Below is a small trained network, with its code and all its weights. Each question gives an input and a target symbol and asks what happens when units are switched off, that is, made to give their printed mean instead of their output.

import numpy as np


def w(rows, s, z=0):
    codes = np.array(rows[::2]) - 128.0
    scale = np.full(codes.shape[1], s)
    scale[-1] = z or s
    return codes * scale


def norm(h):
    return h / np.sqrt((h * h).mean(-1, keepdims=True) + 1e-5)


def f(y):
    return np.maximum(y, 0)


def softmax(a):
    e = np.exp(a - a.max(-1, keepdims=True))
    return e / e.sum(-1, keepdims=True)


def log_softmax(a):
    a = a - a.max(-1, keepdims=True)
    return a - np.log(np.exp(a).sum(-1, keepdims=True))


def net(x, mask):
    ids = ['ΔΘΠΣΦΨαβεζητω'.index(c) for c in x.split()]
    T = len(ids)
    res = E[ids] + P[:T]
    u = 0
    for l in range(3):
        r = norm(res)
        for j in range(3):
            rows = slice(3 * j, 3 * j + 3)
            q, k, v = (r @ M[l][rows].T for M in (Q, K, V))
            z = softmax(np.where(np.tri(T) > 0, q @ k.T / 3**0.5, -1e9)) @ v
            o = O[l][rows]
            res = res + np.where(mask[u + j], z, o[:, -1]) @ o[:, :-1]
        u += 3
        y = f(norm(res) @ A[l][:, :-1].T + A[l][:, -1])
        res = res + np.where(mask[u : u + 4], y, B[l][:, -1]) @ B[l][:, :-1]
        u += 4
    return log_softmax(norm(res)[-1] @ U[:, :-1].T + U[:, -1])


Q, K, V, O, A, B = {}, {}, {}, {}, {}, {}
E = w([
[176,101,135,134],'Δ',
[138,110,111,1],'Θ',
[117,142,140,111],'Π',
[126,124,127,147],'Σ',
[162,119,86,103],'Φ',
[127,156,154,142],'Ψ',
[127,148,142,144],'α',
[122,138,134,114],'β',
[133,110,151,137],'ε',
[160,151,144,145],'ζ',
[123,132,125,119],'η',
[116,144,144,108],'τ',
[126,139,140,147],'ω',
],0.062)
P = w([
[47,223,75,204],'0',
[135,157,253,68],'1',
[143,141,241,77],'2',
[137,125,231,85],'3',
[140,121,212,103],'4',
[134,118,207,92],'5',
[129,112,186,100],'6',
[126,107,178,96],'7',
[116,99,156,94],'8',
[122,83,145,94],'9',
[111,80,123,85],'10',
[99,71,103,94],'11',
[91,74,89,91],'12',
[104,106,139,91],'13',
],0.0051)
Q[0] = w([
[155,162,119,94],'L0H0',
[97,137,113,96],'L0H0',
[204,172,92,1],'L0H0',
[215,88,101,141],'L0H1',
[195,68,104,80],'L0H1',
[101,227,116,231],'L0H1',
[51,86,120,78],'L0H2',
[249,137,187,253],'L0H2',
[196,142,97,140],'L0H2',
],0.038)
K[0] = w([
[134,158,108,113],'L0H0',
[88,152,87,137],'L0H0',
[145,254,119,111],'L0H0',
[160,100,146,156],'L0H1',
[112,7,162,135],'L0H1',
[177,212,105,169],'L0H1',
[103,200,137,128],'L0H2',
[169,20,168,144],'L0H2',
[187,88,105,123],'L0H2',
],0.043)
V[0] = w([
[146,195,149,132],'L0H0',
[103,58,182,143],'L0H0',
[152,174,50,104],'L0H0',
[112,179,83,139],'L0H1',
[137,194,84,135],'L0H1',
[164,159,116,120],'L0H1',
[92,131,170,164],'L0H2',
[116,163,136,126],'L0H2',
[152,2,116,156],'L0H2',
],0.02)
O[0] = w([
[95,57,91,171,186],'L0H0',
[130,122,191,84,199],'L0H0',
[146,177,71,157,6],'L0H0',
[113,209,105,142,80],'L0H1',
[98,204,98,161,90],'L0H1',
[111,133,113,154,126],'L0H1',
[84,187,167,101,191],'L0H2',
[81,133,114,142,131],'L0H2',
[250,150,199,71,141],'L0H2',
],0.017,0.013)
A[0] = w([
[100,88,19,5,159],'L0N0',
[111,86,100,242,103],'L0N1',
[166,137,149,231,2],'L0N2',
[121,53,226,205,150],'L0N3',
],0.029,0.0077)
B[0] = w([
[8,75,4,60,199],'L0N0',
[143,224,247,141,218],'L0N1',
[86,165,87,16,144],'L0N2',
[151,233,134,143,251],'L0N3',
],0.027,0.015)
Q[1] = w([
[64,96,98,129],'L1H0',
[155,62,162,61],'L1H0',
[79,56,125,90],'L1H0',
[142,121,163,131],'L1H1',
[83,137,221,4],'L1H1',
[151,103,208,169],'L1H1',
[33,79,175,186],'L1H2',
[153,145,113,87],'L1H2',
[166,141,112,179],'L1H2',
],0.031)
K[1] = w([
[27,119,131,203],'L1H0',
[169,64,184,102],'L1H0',
[51,83,161,194],'L1H0',
[159,95,130,77],'L1H1',
[75,3,201,233],'L1H1',
[157,37,153,54],'L1H1',
[114,221,68,244],'L1H2',
[125,58,155,76],'L1H2',
[155,175,140,97],'L1H2',
],0.025)
V[1] = w([
[151,254,80,56],'L1H0',
[120,52,171,184],'L1H0',
[139,99,125,182],'L1H0',
[172,148,26,101],'L1H1',
[104,161,69,90],'L1H1',
[190,84,98,164],'L1H1',
[190,198,90,188],'L1H2',
[106,97,149,156],'L1H2',
[165,185,24,254],'L1H2',
],0.023)
O[1] = w([
[132,96,8,20,225],'L1H0',
[130,135,219,179,76],'L1H0',
[91,138,181,167,77],'L1H0',
[68,194,128,236,48],'L1H1',
[50,178,116,143,132],'L1H1',
[162,147,150,220,31],'L1H1',
[164,234,77,183,104],'L1H2',
[90,129,131,102,122],'L1H2',
[81,209,30,252,2],'L1H2',
],0.017)
A[1] = w([
[197,181,129,92,156],'L1N0',
[145,92,177,184,144],'L1N1',
[252,110,120,232,1],'L1N2',
[172,84,48,112,104],'L1N3',
],0.043,0.0053)
B[1] = w([
[156,153,115,50,252],'L1N0',
[180,129,127,106,144],'L1N1',
[253,144,108,142,142],'L1N2',
[118,79,73,140,177],'L1N3',
],0.051,0.019)
Q[2] = w([
[4,107,159,183],'L2H0',
[166,9,175,76],'L2H0',
[127,200,201,89],'L2H0',
[153,43,225,100],'L2H1',
[127,139,171,63],'L2H1',
[145,56,49,141],'L2H1',
[87,183,181,162],'L2H2',
[220,185,86,117],'L2H2',
[51,90,88,198],'L2H2',
],0.046)
K[2] = w([
[44,196,39,187],'L2H0',
[35,37,229,98],'L2H0',
[163,217,184,165],'L2H0',
[148,80,215,49],'L2H1',
[204,204,169,102],'L2H1',
[106,67,53,62],'L2H1',
[114,204,146,195],'L2H2',
[251,129,173,97],'L2H2',
[49,159,4,114],'L2H2',
],0.036)
V[2] = w([
[165,170,120,129],'L2H0',
[204,110,62,102],'L2H0',
[128,55,93,108],'L2H0',
[153,130,133,123],'L2H1',
[173,66,218,99],'L2H1',
[46,66,176,125],'L2H1',
[137,139,72,46],'L2H2',
[106,255,195,164],'L2H2',
[56,105,39,120],'L2H2',
],0.037)
O[2] = w([
[131,105,88,111,135],'L2H0',
[81,113,57,142,160],'L2H0',
[88,152,135,163,140],'L2H0',
[133,141,146,128,141],'L2H1',
[149,176,231,144,173],'L2H1',
[112,63,169,188,107],'L2H1',
[80,176,169,121,254],'L2H2',
[124,4,148,122,84],'L2H2',
[197,173,224,117,132],'L2H2',
],0.034,0.026)
A[2] = w([
[162,58,26,126,223],'L2N0',
[188,255,122,151,205],'L2N1',
[243,108,142,105,113],'L2N2',
[164,52,59,75,1],'L2N3',
],0.051,0.0038)
B[2] = w([
[203,236,250,93,199],'L2N0',
[130,50,25,254,251],'L2N1',
[164,248,127,52,212],'L2N2',
[114,7,67,206,211],'L2N3',
],0.038,0.024)
U = w([
[249,167,88,164,23],'Δ',
[17,165,109,104,81],'Θ',
[127,147,106,119,114],'Π',
[119,164,116,164,145],'Σ',
[117,113,76,187,204],'Φ',
[163,76,145,146,207],'Ψ',
[170,106,162,156,185],'α',
[58,99,197,104,143],'β',
[154,188,194,55,67],'ε',
[141,71,51,43,2],'ζ',
[124,145,130,153,203],'η',
[111,165,199,185,186],'τ',
[99,77,130,137,196],'ω',
],0.017,0.0066)

Each question gives the input, a string of symbols that net reads in full, and the target symbol t.
The units are the heads (3 rows each of Q, K, V and O) and the neurons (one row each of A and B). Each row of codes is followed by its name. A weight is (code - 128) times the scale printed after its matrix; where a second scale follows, it is the last column's (O, A, B and U).
mask holds one flag per unit, layer by layer, with each layer's heads first. A switched-off unit (its flag False) gives its mean, the last column of its rows in O or B, instead of its output. The means were averaged over made-up inputs and are rounded, as every weight is.
A unit's drop is (log p(t) with every unit on - log p(t) with that unit switched off) / (log p(t) with every unit on - log p(t) with every unit switched off).
The circuit of an input: a set's keep is (log p(t) with only the set's units on - log p(t) with every unit switched off) / (log p(t) with every unit on - log p(t) with every unit switched off). Starting from the 12 units with the biggest drops (on a tie, the unit counted first), units are removed one at a time, each time the one whose removal leaves the highest keep (on an exact tie, the one counted first), for as long as the keep stays at least 0.8.
units of the circuit, in order: the units of the circuit, biggest drop first
most important unit: the unit with the biggest drop
top k neurons: the k neurons with the biggest drops, biggest first
k most important neurons of layer l: the k neurons of layer l with the biggest drops, biggest first
which heads matter: for each layer, one digit per head in row order, 1 if its drop is at least 0.15 and else 0, layers parted by /
input τ τ τ α Δ α, target Δ: most important neuron of layer 1 -> L1N2
input ε Π Ψ Δ Δ Ψ ε Φ Ψ, target Φ: units of the circuit, in order -> L2N1, L2H2
input Π Φ β Π Δ Θ Π, target ω: 2 most important neurons of layer 1 -> L1N0, L1N3
input Σ ζ ω ε ε ε ε Ψ α α α ε Δ Ψ, target Δ: which heads matter -> 011 / 110 / 011
input ζ β α ζ η ζ Θ ω τ ε Ψ η τ, target Ψ: 2 most important neurons of layer 0 -> L0N1, L0N3
input Σ Δ α Σ, target Δ: units of the circuit, in order -> L0N0, L2N1
input ε ζ ε ε τ α ζ ε Ψ Σ η, target τ: top 2 neurons -> L0N2, L0N3
input τ η Ψ ε Π ε ε Ψ Δ Ψ ε Φ, target Φ: which heads matter -> 001 / 000 / 001
input ω β α Σ τ ε ε Σ τ, target Φ: which heads matter -> 001 / 011 / 001
input η τ Ψ Ψ α Δ Π Θ ε ω ζ, target ζ: top 3 neurons -> L2N3, L0N2, L0N0
input ζ Δ β η Π, target Ψ: 2 most important neurons of layer 0 -> L0N0, L0N1
input ζ Σ τ τ, target Ψ: which heads matter -> 111 / 001 / 111
input τ ω β α ε Φ Π, target β: top 4 neurons -> L0N1, L0N3, L2N1, L1N0
input ε Σ τ τ, target τ: most important unit -> L0H2
input Π η Ψ ζ τ, target ω: top 4 neurons -> L0N1, L0N3, L1N0, L1N3
input τ η τ τ ζ ω ε η τ, target β: top 3 neurons -> L0N1, L1N0, L0N3
input Π ε α ζ ω, target ζ: which heads matter -> 110 / 100 / 001
input Σ ε Σ τ ε τ Δ Π ε β ζ Ψ, target ζ: top 3 neurons -> L0N0, L0N3, L0N2
input ε Σ τ Π ζ β Ψ τ Ψ Σ, target ζ: top 2 neurons -> L0N3, L0N0
input ζ β ε η, target Ψ: top 4 neurons -> L0N1, L1N0, L2N3, L2N0
input ε ε ζ Θ τ Ψ Ψ, target Θ: most important neuron of layer 1 -> L1N2
input α τ ε ε Φ Θ ζ Π, target ζ: top 2 neurons -> L0N1, L0N0
input Θ Ψ ε ε β Δ Θ ζ ζ ζ ζ ω, target ζ: top 4 neurons -> L0N0, L0N2, L0N3, L0N1
input ε ε ε ε Σ ω τ Ψ Σ τ ε τ β η, target τ: 2 most important neurons of layer 0 -> L0N3, L0N1
input Δ ω τ Σ Ψ, target Δ: which heads matter -> 001 / 011 / 000
input Ψ Θ ε Δ β Δ, target Δ: top 2 neurons -> L2N1, L0N3
input τ Ψ ε β Ψ η τ ε ε ω Θ Σ ω Π, target β: 2 most important neurons of layer 2 -> L2N1, L2N2
input η ε ζ ε ε τ β, target Δ: which heads matter -> 111 / 001 / 111
input ζ τ β ε τ ε Σ ε α Ψ Φ Φ ω, target Φ: most important neuron of layer 0 -> L0N3
